Below is a small trained network, with its code and all its weights. Each question gives an input and a class and asks what happens when units are switched off, that is, made to give their printed mean instead of their output.

import numpy as np


def w(rows, s, z=0):
    codes = np.array(rows[::2]) - 128.0
    scale = np.full(codes.shape[1], s)
    scale[-1] = z or s
    return codes * scale


def f(y):
    return y / 2 * (1 + np.tanh(0.7978845608 * (y + 0.044715 * y**3)))


def log_softmax(a):
    a = a - a.max(-1, keepdims=True)
    return a - np.log(np.exp(a).sum(-1, keepdims=True))


def net(x, mask):
    res = np.array(x, float).reshape(1, 4) / 4 @ E
    y = f(res @ A[0][:, :-1].T + A[0][:, -1])
    res = res + np.where(mask, y, B[0][:, -1]) @ B[0][:, :-1]
    return log_softmax(res[-1] @ U[:, :-1].T + U[:, -1])


A, B = {}, {}
E = w([
[119,186,106,185,164,148,176,110,134,180],'x0',
[110,167,144,102,143,227,161,108,98,81],'x1',
[190,135,40,105,7,159,102,14,140,165],'x2',
[185,194,98,97,140,168,110,172,222,127],'x3',
],0.013)
A[0] = w([
[162,142,78,116,31,147,121,52,148,162,91],'N0',
[127,83,141,50,44,119,43,114,130,62,122],'N1',
[164,165,83,101,99,162,88,138,214,121,96],'N2',
[97,149,133,100,95,249,161,76,85,68,75],'N3',
[107,101,118,140,84,101,138,62,60,129,187],'N4',
[100,106,117,159,88,116,125,64,56,126,65],'N5',
[123,114,108,150,75,41,105,117,170,195,60],'N6',
[99,172,112,178,114,151,156,70,141,240,149],'N7',
[105,104,153,134,142,121,149,116,59,127,119],'N8',
[135,109,104,115,68,148,103,51,97,139,89],'N9',
[140,148,107,189,153,141,154,97,126,181,52],'N10',
[170,142,114,116,136,107,121,127,102,133,254],'N11',
],0.012,0.0086)
B[0] = w([
[59,127,194,136,148,108,113,167,133,92,254],'N0',
[156,152,13,128,139,156,206,145,94,81,241],'N1',
[147,154,160,82,100,142,148,101,181,194,218],'N2',
[175,75,80,154,174,51,68,119,107,177,220],'N3',
[121,119,121,144,93,171,120,88,193,166,225],'N4',
[178,192,174,43,99,111,158,153,167,171,188],'N5',
[185,109,115,117,197,73,72,102,77,167,212],'N6',
[134,115,4,132,133,166,162,135,122,75,215],'N7',
[131,164,107,90,152,148,123,153,180,127,184],'N8',
[93,138,196,133,171,129,118,166,107,102,212],'N9',
[189,159,168,54,106,99,194,170,54,86,159],'N10',
[109,71,69,206,142,167,108,133,159,143,197],'N11',
],0.018,0.014)
U = w([
[2,128,184,116,199,100,129,215,133,77,142],'0',
[185,73,97,123,162,41,76,81,72,203,159],'1',
[145,138,58,103,118,160,247,123,87,53,95],'2',
[127,169,152,49,96,171,157,118,222,221,95],'3',
[69,52,78,219,102,207,126,57,166,140,255],'4',
[103,111,184,114,59,124,122,111,69,151,90],'5',
[120,123,160,144,93,106,164,31,70,99,90],'6',
],0.0094,0.0081)

Each question gives the input, the list of numbers given to net, and the class t.
The units are the neurons (one row each of A and B). Each row of codes is followed by its name. A weight is (code - 128) times the scale printed after its matrix; where a second scale follows, it is the last column's (A, B and U).
mask holds one flag per neuron, in row order. A switched-off neuron (its flag False) gives its mean, the last column of its row in B, instead of its output. The means were averaged over made-up inputs and are rounded, as every weight is.
A unit's drop is (log p(t) with every unit on - log p(t) with that unit switched off) / (log p(t) with every unit on - log p(t) with every unit switched off).
The circuit of an input: a set's keep is (log p(t) with only the set's units on - log p(t) with every unit switched off) / (log p(t) with every unit on - log p(t) with every unit switched off). Starting from all 12 units, units are removed one at a time, each time the one whose removal leaves the highest keep (on an exact tie, the one counted first), for as long as the keep stays at least 0.8.
circuit, biggest first: the units of the circuit, biggest drop first
unit that matters most: the unit with the biggest drop
k most important neurons: the k neurons with the biggest drops, biggest first
drop of u: that unit's drop, to one decimal
input [5,6,5,2], class 1: 2 most important neurons : (N3; N1)
input [-5,-1,-4,4], class 2: circuit, biggest first : (N0; N3)
input [8,-3,-7,3], class 2: unit that matters most : N0
input [-2,-2,-3,3], class 4: circuit, biggest first : (N5; N10)
input [-8,0,5,8], class 2: 4 most important neurons : (N1; N4; N5; N8)
input [3,4,2,0], class 1: 3 most important neurons : (N3; N1; N4)
input [-7,0,-6,-7], class 2: 4 most important neurons : (N0; N2; N1; N9)
input [-2,0,-3,5], class 3: 4 most important neurons : (N0; N1; N3; N9)
input [2,1,2,-4], class 3: 3 most important neurons : (N5; N1; N4)
input [-3,0,1,-3], class 4: 4 most important neurons : (N4; N2; N10; N7)
input [-2,5,-5,6], class 3: circuit, biggest first : (N0; N1)
input [-5,3,6,3], class 0: 2 most important neurons : (N0; N9)
input [3,5,-4,6], class 3: 2 most important neurons : (N6; N0)
input [3,-5,6,5], class 0: 3 most important neurons : (N0; N3; N9)
input [-2,-1,3,-5], class 3: circuit, biggest first : (N5)
input [1,-5,5,-2], class 0: 3 most important neurons : (N0; N9; N3)
input [1,-3,-1,0], class 4: 2 most important neurons : (N3; N5)
input [-8,-7,5,5], class 2: 2 most important neurons : (N1; N3)
input [-8,-1,-5,8], class 2: 3 most important neurons : (N1; N4; N5)
input [5,-8,5,8], class 1: circuit, biggest first : (N6)
input [-1,3,5,-2], class 0: 3 most important neurons : (N0; N9; N5)
input [-8,8,3,-3], class 1: drop of N3 : 8.3
input [7,-2,5,1], class 2: drop of N10 : 1.4
input [0,8,-4,3], class 1: drop of N3 : 0.4
input [-1,2,5,-4], class 0: drop of N0 : 0.9
